[ 376 -189  309 -494 -408 -221  263  440 -224  136 -792 -158  153  -81
   72 -233   70  461  124  -11 -243 -234 -297  386   75  254   86  207
 -365 -331 -140  204  113  -49  114 -143  259 -246 -191  -43  106 -461]	<40>
[-232 -245  -13  233   58  -57  -92  254 -189 -153 -214   73  -56   26
  234   29  150   20   30   30  229   87  150 -175 -108  128  259  -10
   58  196    0  140  -93  113 -215  -41 -245   44 -226 -102 -136  116]	<57>
[ -94  140  -60   81 -218   52  178 -202 -445  -54   -5  107  164   88
 -254 -202  103  -26 -269 -317  -59  165  193  109 -158   45  -15  100
   58  -26  129   17  -75    8   45 -112  -46  343   61   35  158 -152]	<44>
[  60  -56  274  -54  -77   -8   27  431   61 -163 -348  233    7 -151
   84  120   30  -39 -248  204 -113   28 -112  -17 -293  -12   29 -145
 -274 -151 -172   25 -198  -48 -273   74  248  -40  -51   34  -66  188]	<47>
[  32 -120  -38   37  -60   17  114   86  100   27   56  108  -85  -33
    2 -103   69 -144  -53  -38 -184  246  -73 -313   81 -224  127   81
  -32  102 -158   10   55   37 -288 -122  108 -158   77   79  -16   39]	<44>
[ -28 -138  -41  168 -107   14   54   50 -175  127  -45  -17   62  -31
  112   51  182  -28  124 -117   85   77  -80 -146  -51  160  147  -16
   51  137 -107   61  211   92   -6  -66   75  216  -64  106 -155   86]	<50>
[ 193  378   -9  -14  -83   24 -144  197  -84  -97 -385   97  129  306
  122   61 -106   85  -10  406  -74  179 -113 -149   57   19  -21   75
 -245  -99 -114   43    7  -78 -252  132 -166 -170  -73 -331   -1    4]	<47>
[-138   57  427   30   -8  -57 -146  407   14 -334 -114  482  118 -165
   12  272  -38 -177 -350  331  -91   16   85   30 -510  -82  -87 -321
 -278 -129 -173  -44 -255  -61 -214  248  534  194  -48  276  171  321]	<50>
[  25 -343 -243 -145 -110 -352 -111    6    8  222  265  -46  -71  216
  -79 -330 -263   66  125  382   87  383   33 -253  483 -315  367    8
  240   87  129  454  164   -1  -20  -14  247 -224  -24   50  162  -56]	<44>
[  94   18  154   95   81  153 -119  236  309  -78 -235 -184  -18    7
  305  -16  210 -214  189  -17  -37  254 -108 -374  -68 -140  299  173
  126   81 -106 -182  177   71 -269  -42 -121  -12 -201 -261 -400  241]	<55>
[ 360  586  109 -132 -126  186 -129  -73   55  -47 -311 -182  195   84
 -125  -59  131 -152 -112  -28 -286  254 -216 -107  -68  -30  -99  243
  -45  -72  -15 -244  241  -46  -90   76 -102  154 -119 -363  -69  -29]	<44>
[-236 -173   44   79  -84 -259  232  149 -109   79  147  230  -37   -8
 -258  -59  188  160   80 -305    6  -63   79 -144   41   12   55  124
   73   85 -154  369   75   93  216  -93  267 -107   27  510  299 -176]	<44>
[-196   63  -49  160   19 -170   11   52 -198  -95  197  521   21  192
  -68   64 -156   44  -23  241  -41  132  122 -227  135 -141    1  -17
  -89    3 -153  241  -62  -49 -157   74  239 -265   53  271  317   10]	<49>
[-115 -469 -254  592 -189  117  273  118  -61  336  213  267  -92 -115
  424  240  -19 -320  -56  118  137   83 -146 -270 -193 -126  306 -320
 -245  235 -358  -56 -108 -109 -367  -39  258  336  482  298  -75  396]	<49>
[-138  -22   -9  254  -47   33   57  101 -142  -77   95  171   81   48
  -15  -55  179 -100  -67 -182  -40  163  110 -261  -45  -77  155   32
   84  239  -85   41   49  142 -168  -49   42  154   10  231   34  101]	<57>
[-129  -65   10  379  237  -85  -80   92  209 -150  400  322  -88 -128
  -73  268  225 -215  -47 -120   -8  144  -27 -571  -11 -282  310  -37
  222  422 -185  107  186  162 -177  -61  215 -109 -162  398   57  287]	<40>
[  38  -10   28 -121  -93  186  -97 -109   50 -182 -206 -385   50 -197
   68 -183  194 -155 -238 -313  190  138   -3   35 -459   75   89  209
  240   85  150 -273  -29  -67  113 -154 -322  231  -91 -373 -110  -34]	<55>
[  60 -123   12 -262 -167   -7 -139  322  129   66 -358 -151  -78 -106
  155 -261  -46  -31  -90  255   16  133 -177 -119    3   93 -156  118
 -142    6 -157   32  -80 -104 -213  200  -54 -198  118 -204   11    6]	<41>
[-130  141   52   98 -165  111   23  120 -167  147 -193  -10   72    6
  -78  -77  184 -105  -35 -114   56  138  -17  -72 -168  293 -209    9
   20  -84  -63   70   18   22   11  226   28  417   87   26 -224  189]	<47>
[  30 -243   -8  219    4  -73   95  212  233   20  -63  -90  -94  -75
  174  159  188   -1   66 -135  201  -18 -135 -242 -196 -118  457   60
   98  173 -114   97   53  -11   52 -209  -48  -50  -77   17  -67   80]	<47>
[-371 -223  -64  336   15  111 -182  203 -133 -107  -50  111  -55  -26
  294 -117   18 -289 -184  146  283  249  236 -212 -230   28  116 -106
  106  194   24  -27 -305  -12 -375  221 -183  324   93 -104 -156  399]	<49>
[ 116  113  140 -172 -251 -120  -67   69 -105   59  -62  120  222  207
   -9  -78 -293  -31  -46  449  -74  224   25  137  -69 -177   57 -128
 -134 -334   22   78   -1 -180   35  155  487  196   73   -5  161   42]	<55>
[-100 -204 -336  509  -56   25  327 -184  151  177  406  -42 -106  236
   86  -46   99 -203   73 -341  161  263  115 -391  -47 -504  624  174
  238  259  -46    6   10  -40    5 -399 -190  105  292   53   98  -10]	<50>
[ 112   65  172 -165 -212  -57  108   28   43   30  -80 -117  148  -52
 -108 -174  125   19   18 -260 -123    2  -70   36 -127  -87   63  251
   45  -46  -74  -42  172  -59  239 -100  237   54   19  126  240 -221]	<40>
[  98  334  181  -19  -65  137 -185   77 -100 -262  -47  346  199 -192
 -114  268    6 -214 -468  217 -163  110 -138  -54 -400   74 -296 -252
 -234   14 -171 -178  -28  -39 -220  217  337  210   -6  135   85  273]	<55>
[ 174  165  129 -177 -196   31   67   58   23   58 -275   95   50   10
  120   93  -81  -49   56  219 -220   57 -204   20 -136   -4 -191   86
 -396 -267 -278 -158   65 -203 -100   -4  220 -123  106 -138  107 -127]	<40>
[  19  -78  188  -91 -149 -149  -40  158  137   14 -119 -318  116  -63
  -62 -172  202   43   46 -265  153  -28    8   38 -239  -45  282  205
  262   76   80   76  143   -8  396  -45  102  239 -123   62  170 -116]	<57>
[  47 -285   27 -136   25 -230    1  -78  -43   -5    5 -250   27 -178
   33   71  306  300  401 -400  216 -164 -168 -112   26  237  297  275
  333  238  -46  182  538  142  487 -390   48 -269 -464  150   26 -320]	<50>
[-181 -274 -175 -215  -11 -118 -258  -57 -124  -26   13  127 -183  -25
  110  -23 -308  -85 -101  582  227  324   50  -83  -33  101 -173 -188
  -74 -117   28  151 -148 -146 -207  102   37 -183  -14 -272  -46   96]	<50>
[  33  -67 -124  422 -251   69  364   30 -381  247  -46  289  125  134
  178  253   75  -18   71  -37  -57   16 -101  -51  -94   69  184 -164
 -323   -3 -281   28   73   -6 -153 -153  193  311  209  219  -42   63]	<50>
[ -19   -2  -29  225  -62  144   12   51 -139 -158 -245   35   18  -11
  158   97   63 -161 -317   11  155  153   55   11 -423   -2  214  -80
  -62   -4   54 -127 -261  -88 -211  -74 -255  292  -20 -314 -136  167]	<55>
[  14  285 -162  195  -37   90 -202 -141  -24    7   19 -219   96   98
  -75  -96  163 -174 -106 -153  164  234    1 -242  -85   -3  103  197
  282  269   94  -48  141   -1   61   97 -317  312  -31 -220   26   71]	<40>
[  69  533  231 -134 -308  234  146  107 -389 -213 -433  364  289   49
 -103  -93    2  -33 -380  -14 -423   30    3  199 -291  158 -544  111
 -525 -277 -246 -271 -216 -128 -277  155  102   96  238   -6  266 -156]	<41>
[-267  -84 -242  345   14 -117  149  -13 -393  -75   -6  448 -127  145
  -44  274  -47   88 -223  120  249   60  146  -62 -178  112   73 -163
 -174  -21  -54  295 -318  -72 -130  -97 -200  -50   31  -24  120    7]	<55>
[  71  217  193   55  -91  142   16  129   38  -52 -254    3   98  -80
   52    8  198 -157  -68 -151 -136   64 -107  -92 -234   22  -34  153
  -79  -28 -157 -191   54  -41 -102   59   37  161  -10  -59  -47   71]	<41>
[ -67 -227   82  -70 -413 -107  479   55 -524  155   18  684  136  -19
   56  128 -242  119  -22  213 -340 -106  -36  245  -77   63 -299 -236
 -701 -348 -454   67  -89 -162 -153 -131  805  -95  405  571  404 -227]	<40>
[ -55  121   43  113 -314  -30  353   78 -343  162 -437  176   46  182
  -23  140  -51  118 -119   41   94  -77   30  361 -411  201  -68  -47
 -401 -512  -65  122 -340 -283  146  -10    0  316  216 -177   79 -133]	<47>
[ 114  -55  -56 -293 -125 -130  -39 -192   62   81   96 -216    0  -82
 -222 -173    7   18  -41  -90   61  175 -113  -33  -22  -37   49  154
  227  -20   90  106  216  -66  295 -124  131  -61  -76  -48  121 -183]	<50>
[  58 -119    1  227    0  -52  178  172  144   23   47   88  -49 -134
  -14   59  246   -8  -41 -298  -33  -26 -182 -312  -16 -149  333  145
   91  263 -196  100  115   51  -39 -153   73 -158  -17  266   91   30]	<49>
[ -28  336   93 -116 -141   60  -24  -98 -468 -110  -74  426  231  147
  -58   51  -83   13   44  217 -322  181   29  -28   68  198 -432  -20
 -310 -181 -197  -55  174   22 -220   81  313  -33  -38  117   82  -79]	<57>
[  45   90  -15   50 -240   53   24   55  -88   94 -125 -129  160  150
   69 -252   32  -85   -6  -54  -23  176   31  -53  -40  -90  116  170
   21   33  -22  -57   45  -55  -24   40  -15  250  146  -75  101  -45]	<40>
[-172  178  296  162  161 -127  -59  264 -102 -396   13  701   29 -133
 -215  472   60  -20 -343  177  -85  -32   44 -125 -347   15  -99 -281
 -194  -73 -173  182 -176   28 -170  124  411  -78 -227  368  137  265]	<47>
[-234  103  -87  194   62  186  -93 -235  109 -184  219 -215  -30 -154
 -156 -189  350 -322 -238 -593  185  220  167 -293 -351  -70   50  306
  469  372  112 -212   17   50  108  -98 -375  289   14  -75   35   49]	<40>
[  52  221 -272   75  158   74 -404 -223  304  -94  251 -239  -84   20
  -53    2   86 -277  -86   53  175  394 -104 -552   10 -161   82  179
  363  432   46  -87  254   17  -67   33 -359  -72 -106 -306  -17  144]	<57>
[  -1  150  -83 -187 -319   -1   90 -138 -313  194    9  146   90   43
 -297 -220 -110  -69 -220   92 -178  242  -26   68   24  111 -386  -22
 -167 -194  -48   96   -4  -98  -26  154  273  196  267   88  168  -89]	<44>
[ 194  335   15 -113 -176  -32   14   93 -178  -88 -212   10  219   99
 -240 -101  123  198 -186 -135 -102   19 -122  -37   -3  108  -66  190
  -30   78  -61  120  124   43  102    9  -57  -73  -62   49  242 -212]	<55>
[  77   -7  -60  271 -260   96  354   86 -173  155   22  250   84  -53
  -69   38  156 -115 -226 -231 -225   47 -135 -125 -105  -84   66  -44
 -240  117 -274  -18   -6   15 -205  -95  222  214  306  336  130   35]	<40>
[-243 -556 -173 -112  151 -138 -526  108  301  -83  416 -172 -156 -273
  256 -112  -14 -177  124  275  393  261  -31 -567   75  -12   90  -65
  420  610  -83  110  284  141  -76   85  111 -254 -118  173  -18  263]	<50>
[ 115  112  200 -300 -251  -16   86  131  -91  158 -348   -6   41 -129
 -191  -88   85    3  -76   10 -209   69 -198  123 -114  239 -318   38
 -219 -303 -122   56   74  -65   39  132  287  123   16   -4  -49  -68]	<57>
[   8  110 -272  -51  -55   69   13 -288  -73 -110  -62 -148 -110   14
 -159 -124   61  -51 -303 -192  127  222   14  -85 -186    2  -19  244
   94   86  118  -52 -116 -113   13 -218 -517  -98   22 -423  120 -232]	<57>
[-171 -240   45   -3  -81 -103   11   52  -64   29   19  274 -109 -209
   86  232  -83 -113  -89  231   98    1  -47    9 -309   88 -143 -194
 -246 -110 -212   39 -111 -167  -39   32  340   20  101  125  129   77]	<40>

[ 131 -132 -198 -352  148  210  -37 -203 -101 -125  -29 -258 -292 -145
 -143  -21  125   24   69  -42 -108 -337 -170 -266 -185  276 -118 -116
  -50   -4   -3  128  106  112  -85  254   11   54  472 -121 -312  210]	(106)
[ 135   41   18 -151    7  173 -153 -387  216  -23  313 -208    5  116
  -60 -108 -190  119 -133 -247  266 -219 -147  184 -222   50 -171 -281
  -40  174  178  141   92  -19 -195  116 -262 -306  273 -108 -497 -191]	(94)
[  65  -33  140  -43  -34   -1 -151  292  -44  241  -93  206  175 -135
  390  -45  -60 -143   59  220   13  -65  -97 -237 -122   67  -62 -225
  -11   -7  188   51 -174  -53 -259   39   48 -254 -190  237 -153 -123]	(85)
[-164  -74   76 -127 -190   71  -56  200 -367  211 -340  446 -190 -164
  494  283   73 -132  -31   54 -353  -79 -120 -467  -47  105  366 -167
  -12 -103  222  -40 -197    1 -201   51  373   36  -26   -3   -6   58]	(94)
[ -46  -50   88 -222  163  188  -49  -93  -41   21 -129  -71  -72 -118
  211 -161   61 -101  -83  -34   90 -141  -17  -54  -16  244 -170 -169
   86 -166  403  209 -104   27 -248  156  -94 -272   23   45 -499 -119]	(107)
[ -98  185   72  205 -138  -99  -17   92 -200   14  -68   87   71 -131
   44 -203  -14  119   36   43  -40  132   11   44   78   55 -108  325
  169  -37   22    7  -74  103  133  183 -161 -100  -67   70   63   -9]	(85)
[ 272  -39  -58   26  -75   75  -34 -135  144 -106  300 -302   78  132
  -93  -47  -92   -4   76  -56  253 -142 -334   23 -342  -13  -98  -32
    6  262 -206  -61  145  -17 -112  217 -173   65  300   45  -18 -228]	(87)
[   2 -108  -85 -101   57    3   76 -119   34   97  169  -62  -70  -61
   -2  169 -175  -25 -113 -149  104   -8   35  151  -70 -102 -244 -208
   69  145  121   66  149  -74 -185   28  -84 -323   55 -186 -309 -117]	(87)
[ -23 -200  -17 -175   -4  252   49  -11 -111    2  -76 -128  -46  -58
  114   24   51 -152   18    3  -79 -116  -49 -172  -31  122   11 -131
    4 -107  173  120  -57   24 -101  154  103  -57   78 -139 -302  -40]	(100)
[ 147  122  129  125  -49  -38  -49  -54  115  -62  203  -26   33   23
  -25  -96  -23  144  -19    3  327   -1 -252  202 -245  -52 -116  252
   74  149  -78  -27   72  -10   35  269 -314  -37   48  166   74 -237]	(107)
[  48 -176  -25  132  -30   76  262  245 -251  -73   36 -178  -53 -250
 -152   31  102  -36   98  154  -77  284  -65  -27  110   -6 -160  470
   81 -142 -202  -31  153   61  280  333   57  239  -84  -99  178   45]	(87)
[-113 -154  -34 -256  -19  218    2  -45 -430  125 -124   65 -388 -157
  198  288    8   -5 -108  -67 -280 -107 -129 -387   33  186  130 -160
  -41 -111  190   25  -17  -45 -172   45  298   44  314 -129 -115  246]	(94)
[  13  119  138  231  -90 -224  -26  255   65  -12   65  118  255  -30
  146  -43 -136  -26  -68   37  173  283  -21  218   17 -140 -198  173
  244   92  -28   -4  -20   31 -118   -8 -205  -88 -257  111   23 -299]	(113)
[ 108  -67   59 -180   51   57  -47  121   10   41  -40   81   79 -135
  125   66 -111  -65  -79   39  -10   46  -48 -100  -27   95 -102 -210
   32   -7  131  143  -30   21 -273   40   63 -141  -53  -14 -332  -80]	(106)
[ 146  -22 -110 -222  214  189  -91 -121   86  -27   69 -235 -317 -327
  -55 -248  340   13  107   55  -16 -383  -85 -107 -298  194 -357   31
 -106 -112   48  107  143   92  153  536 -239   46  212  -79 -371   99]	(87)
[ -51 -142   96   -8 -110  181  134  113 -324  110  118  -46  -96  -65
   55  274  -74   21  -64   76 -114  162  -88 -137   86  -34    7   74
    2  -56  -31  -31   35 -130   29   86  161   80   97  -69  105  149]	(107)
[ -26 -170 -148  -24   43 -100   25  289 -240  -16  -43   24 -234 -316
 -123  131   76   72   49  112 -162   93  -12  -66  105  -52 -200  363
   31  -73 -117   53  149  128  220   55   43   85   -6 -169  101  230]	(109)
[ 124   45 -194   76  -88 -237 -179  140  161 -338    9  -42   53    6
 -135  -26  -78   39  -42 -170   25   72 -118  142  -66  -87  -82  257
  197  182 -238   62   81  289  -52  -80 -155  258  109 -252  -22 -226]	(98)
[ -47   80  -54  -42   20  -66  -98  177 -135  130  -19  131  -87 -252
   17   53  -39  139  -22  112 -207  -11  155  -82   20  -24 -234   50
   39   17  -14   85  -61   11   67   52  -67 -128   29 -124  -50  214]	(84)
[ 127 -164  -92  -53  -20   75  -35   22   21  -84  174 -239  -12  -44
  -72   -9  -50  -54   17  -63   61  -25 -163    4  -69   -1 -170    2
   -2   44  -49   58  163   77  -42   81  -39   46  130 -148 -200  -78]	(85)
[ -46    6   78   43 -240   89  -64  -46 -195 -106    9   45    4  128
    8   87 -165  142 -107 -129    0   91 -201  -16   55   29  241  178
   67   42   25   42  -73   77  -20  -34   54   56  172  -97   56  -60]	(109)
[ 110 -232   -2   68 -124  -11  -42  432   12  -65   13   72   40 -169
    5   81  102  -70  102  184  -33  101 -161  -40  -44 -157   20  348
  -66  -65 -156   41   71  144  241  120   73  227 -243 -142  101  -87]	(85)
[-177 -104  119   34 -208   27  -76  264 -484   16 -260  162 -113  -55
  275   52   91  -32   59  117 -151   31 -269 -328  134  142  257  290
   66 -187  114  -12 -128  105    9  -31  211  139   47  170  222  139]	(100)
[  44   92  168   25 -142   44 -118  153 -325  102  -11  195 -141 -143
  168   76    8  169  -14  139 -102   34 -286 -283  -64  126  112  190
  -40  -37  -44  -71  -49  -20   17  167   87  157  146  211  237  169]	(84)
[ -35   74   39   82 -235 -105  -45  226 -213   34 -195  318   12 -156
   49  -19  151  113  215  238 -199  -78 -133 -216 -126   14  184  327
    0   18 -147  -39  -86  152  260  257   23   34  -57  117  248  172]	(106)
[ 111  149   54  127 -115  -20   62 -267   65  -47  137  -95  113  126
   16 -162  -50   33   83  -79  289 -111 -259  110 -326   47  -35   31
  147  248  -53  -97   53  -10 -115  343 -279 -173  170  227  -12 -293]	(107)
[ 184  -81  -51   76  -67 -105  -98  108  312  -77  392 -124  236   46
 -200   61 -293   71  -94  -94  233  157  -21  371  -51 -296 -295   20
   25  238 -138  111  191   47   -4 -111 -221 -145 -100 -265 -213 -247]	(109)
[ 122  -63  -67  -75   64  114  -21 -134   57 -212  155 -288  -76 -113
 -275 -205   38  115    1  -98  121  -30 -116  158  -22  105 -249  226
   15  -45   -7  161  186  186  150  250 -210   -1  144 -170 -307  -21]	(84)
[-112 -296  183  -12 -108  152  147  340 -224   15 -146  216  -30 -114
  172  310  -22  -95 -149   74  -36  332  -59   -4  220  -97  215  275
   33 -230  180  111  -69   10   55    4  270   65 -341 -179   17 -143]	(100)
[ 238  246 -285   32   23   34 -138 -156  235 -384   18 -365   68   12
 -433 -392  111  234  204   39  -16 -324   21   30 -345  111 -191  356
  125  235 -424  110 -134  235  270  414 -437  209  454 -211   52  -36]	(98)
[ 118   56  -80  114  -26 -114   81   74  -56   15   60  -56   53 -221
 -110 -170   61   36  208  140  -10    0  -70  -24 -152   35 -262  195
   77   95 -195  -55  132   93  139  361 -166  -79   -2  101   28   29]	(84)
[-118    4   -5   -4   -3   58   56  284 -289  175 -107  136 -209 -367
   90  100  201   50   64  256 -344    3  161 -217   22  -15 -150  229
    1 -157  -53    7  -73  -31  279  297   39   84  -53 -118  117  302]	(100)
[  36  -13  103  165 -170 -109  -77  167    9   44  151  166   66    1
  -47   59  -97  190   18   98  210   62 -168  192 -100 -224    4  366
  -14  134  -78   10   36   10  221   61 -168 -146 -133   39  217 -102]	(111)
[-242 -330   -4 -231 -306  286  -95   -4 -227 -185 -280   69   -4  169
  165  155  -37 -157  -86 -228 -266  -65 -116 -207  228  107  522 -104
  -12 -203  339  242 -164  272 -101 -237  382   47   53 -424 -418  -35]	(84)
[ 100 -380  -29  -37    4   11  139  173  -89  -17  103 -151   30  -93
   32  122  -91 -225   23  -20  169  184 -249   20   57  -29 -141   14
   39  -29   63   30  267   55 -163   -6  133  -73 -130  -14 -187 -185]	(111)
[-114 -217   28  -39  -29  -53   67  416 -195   45 -160  186  -83 -239
  288  272   76 -238  -73   70 -205  226    9 -138  146  -72  -37   42
  121 -168   85   25   28   60 -120  -47  224  150 -254 -134  -85  -38]	(113)
[ -73 -136  231    1 -121   76  -36  445 -325  195 -172  355 -102 -235
  353  215   85  -38  -33  254 -142  146 -155 -271   68   -3  176  213
  -59 -220  133    6 -127  -42   54   88  248  101 -250  104  176   63]	(87)
[-249 -295  -39 -117 -288  199   75 -103 -508  -78 -277    6 -208  136
  168  160   93 -126  105 -111 -181 -176 -332 -358   58  178  499   80
   33 -113  185   -6  -46  148  -42   -6  339   56  281  -45   23  114]	(100)
[ -99    6  107  -57 -101   81   19 -179  -52 -182  -83  117  -28   12
 -114  -35  -70  179 -158 -200  106  105  -67  239  115   64  137  262
   98  -72  231  208   -7  193   78  107  -86 -183  -43 -182 -279 -130]	(106)
[  99   88   99   51   12  105   78 -144   38  -57  208 -166  -21  -45
  -72  -95   30   92  -31  -15  183   21 -122  146 -160   31 -201  151
   83   47  -48   -1   94  -32   52  372 -257   -8  104   47  -87 -123]	(113)
[ -90  -11  152  -52   71  109   40  291 -277  133 -243  232 -196 -360
  255   56  181   -7  -61  211 -171  103   43 -197   68  117  -47  235
   47 -273  175   73 -155  -22   73  284   83   53 -181   28   15   71]	(100)
[   9 -165   68   15 -178   42   36  -27 -192  -92   65  -83  -45   63
  171   86  -52 -153  -51 -187   98  114 -394  -67    8   79  112    0
   91  -19   88  -66  194   86 -238   24  128  131  105   58 -118 -184]	(100)
[ -19 -175  105   69 -136   44   80   63  -23 -156   74  -23   67   94
   -7  128 -114  -27 -127 -124  206  239 -182  224   87 -114   88  250
  118  -12   67   74   80   78  -16  -16   -5   19 -118 -130  -60 -286]	(107)
[  38  146   93  186 -136 -149  -35  153  -13  114   58  224   73 -154
  107  -43  -21   86   37   94   46   83  -70   64 -141  -97  -95  193
   63   99  -59  -64   12   13   89  238 -155 -108 -167  100   97 -119]	(85)
[ 130 -251  -85   76  -47  -70   84  219   20 -170  206 -223   30  -37
 -104  140  -52 -127    3  -38  126  216 -205  126    9 -160 -186  215
  102   62 -206  -16  279   95  -11    1   -9  221  -24 -145    9 -171]	(107)
[  64  181   57   77 -101 -274 -150  235  -59  163   86  346  -20 -203
   77  126  -78  196    0  137  -49   47  -87  -24 -143 -129 -146  107
   21  180 -151  -64   68   -4   21   65 -113  -85  -42  131  160  122]	(106)
[ 118  -11    9 -129  158   71   77  189 -115    9 -112   38  -89 -353
  -12   15   69   21  -17  169 -127  108   36 -146   -3  156 -220  112
   56 -115  -19  106  -14   35  -15  303   27   47  -36  -29 -121   78]	(106)
[ 173   46  138  228 -221  -10  -33   88  188  -81  274  -33  256   84
  -39  -67 -108   56    4    4  247  147 -208  235 -166 -177  -23  235
   30  147 -162  -30   74   31  109  207 -203   58 -128   -6   50 -334]	(87)
[  97  255   39  167  -71   27   50 -153  -99   26  166 -100   39  -51
 -136 -155 -100  249   36   39   80   26  -60   56 -158   64 -171  218
  104  166 -165  -62  -24  -61  108  371 -263  -95  219  102  152  -11]	(94)
[ 142  -64 -136  138   11  -92  187  324 -167   76   99 -113    2 -209
  -65  187  -23  -44  141  253 -107  153   -8 -147 -117 -122 -268  200
  118  155 -404 -149   78 -106   61  217   10  175   67    5  378   65]	(100)
[  83  205   -1  -70   21  103    3  -11   17  -25 -116  142  -65 -206
  -78  -30   95  199    4  129 -160 -101  110  -81 -209   78  -23  165
   36   43 -107   89 -187   28  160  440 -134   29   91 -132   -7   44]	(106)
[ 219  239  -68   94   47  -76 -109  248  107  202  223  -21  121 -311
 -144 -154   31  212  210  398 -143 -135  183  -85 -289 -100 -488   91
  -58  189 -373  -12  -54  -89  287  389 -319  -88   36   36  134  240]	(84)
